Below is a small trained network, with its code and all its weights. Each question gives an input and a class and asks what happens when units are switched off, that is, made to give their printed mean instead of their output.

import numpy as np


def w(rows, s, z=0):
    codes = np.array(rows[::2]) - 128.0
    scale = np.full(codes.shape[1], s)
    scale[-1] = z or s
    return codes * scale


def f(y):
    return y / 2 * (1 + np.tanh(0.7978845608 * (y + 0.044715 * y**3)))


def log_softmax(a):
    a = a - a.max(-1, keepdims=True)
    return a - np.log(np.exp(a).sum(-1, keepdims=True))


def net(x, mask):
    res = np.array(x, float).reshape(1, 8) / 4 @ E
    y = f(res @ A[0][:, :-1].T + A[0][:, -1])
    res = res + np.where(mask, y, B[0][:, -1]) @ B[0][:, :-1]
    return log_softmax(res[-1] @ U[:, :-1].T + U[:, -1])


A, B = {}, {}
E = w([
[94,141,201,147,174,111,123,98],'x0',
[154,117,96,7,8,137,79,138],'x1',
[125,209,196,208,186,63,95,254],'x2',
[5,94,169,124,202,183,109,72],'x3',
[167,254,34,123,192,252,253,59],'x4',
[129,53,120,184,161,93,88,75],'x5',
[142,224,109,105,203,151,168,167],'x6',
[166,140,121,158,117,4,129,59],'x7',
],0.0093)
A[0] = w([
[133,106,135,125,87,61,162,131,137],'n0',
[71,106,112,113,48,140,125,141,204],'n1',
[122,151,212,146,100,103,72,253,165],'n2',
[154,107,88,144,72,38,92,88,152],'n3',
[98,132,150,113,178,189,120,129,219],'n4',
[144,114,95,77,46,197,119,152,171],'n5',
[142,102,97,89,63,133,106,140,136],'n6',
[139,118,135,156,37,118,102,98,253],'n7',
],0.011,0.0041)
B[0] = w([
[116,110,111,47,124,76,100,72,166],'n0',
[129,77,179,114,74,180,82,161,173],'n1',
[84,73,2,95,132,77,109,208,251],'n2',
[118,235,171,87,108,96,31,54,201],'n3',
[86,112,105,228,121,193,162,135,179],'n4',
[183,101,175,175,49,184,194,174,201],'n5',
[218,85,186,129,81,161,117,155,179],'n6',
[150,165,154,110,124,169,51,116,184],'n7',
],0.0091,0.019)
U = w([
[26,58,158,166,202,149,125,111,146],'0',
[70,104,71,115,147,65,93,246,88],'1',
[132,136,157,107,131,66,56,70,178],'2',
[127,238,45,141,184,177,230,149,243],'3',
[176,96,161,114,70,153,123,176,1],'4',
],0.013,0.0024)

Each question gives the input, the list of numbers given to net, and the class t.
The units are the neurons (one row each of A and B). Each row of codes is followed by its name. A weight is (code - 128) times the scale printed after its matrix; where a second scale follows, it is the last column's (A, B and U).
mask holds one flag per neuron, in row order. A switched-off neuron (its flag False) gives its mean, the last column of its row in B, instead of its output. The means were averaged over made-up inputs and are rounded, as every weight is.
A unit's drop is (log p(t) with every unit on - log p(t) with that unit switched off) / (log p(t) with every unit on - log p(t) with every unit switched off).
The circuit of an input: a set's keep is (log p(t) with only the set's units on - log p(t) with every unit switched off) / (log p(t) with every unit on - log p(t) with every unit switched off). Starting from all 8 units, units are removed one at a time, each time the one whose removal leaves the highest keep (on an exact tie, the one counted first), for as long as the keep stays at least 0.8.
circuit, biggest first: the units of the circuit, biggest drop first
top k neurons: the k neurons with the biggest drops, biggest first
drop when u is switched off: that unit's drop, to one decimal
input [1,3,-2,2,-5,7,-4,-1], class 2: circuit, biggest first	[n3]
input [-6,-2,2,-1,1,7,1,-5], class 3: circuit, biggest first	[n2 n1 n6]
input [-6,4,3,7,-6,5,-6,-7], class 4: top 4 neurons	[n1 n6 n5 n7]
input [-3,-7,3,-5,3,0,-3,3], class 3: circuit, biggest first	[n2 n6]
input [0,0,-2,3,5,5,1,6], class 3: circuit, biggest first	[n1 n0]
input [3,1,-8,-5,2,6,0,1], class 2: top 2 neurons	[n3 n4]
input [-1,7,7,6,5,-6,-1,-8], class 3: top 2 neurons	[n4 n6]
input [7,-2,-2,-5,-1,5,4,-7], class 0: top 2 neurons	[n2 n5]
input [3,-7,5,7,-6,6,-1,0], class 1: drop when n2 is switched off	1.3
input [-6,-3,-4,-2,-7,1,-5,0], class 2: drop when n2 is switched off	0.0
input [-2,-7,-5,4,-5,-7,-1,1], class 0: drop when n3 is switched off	0.1
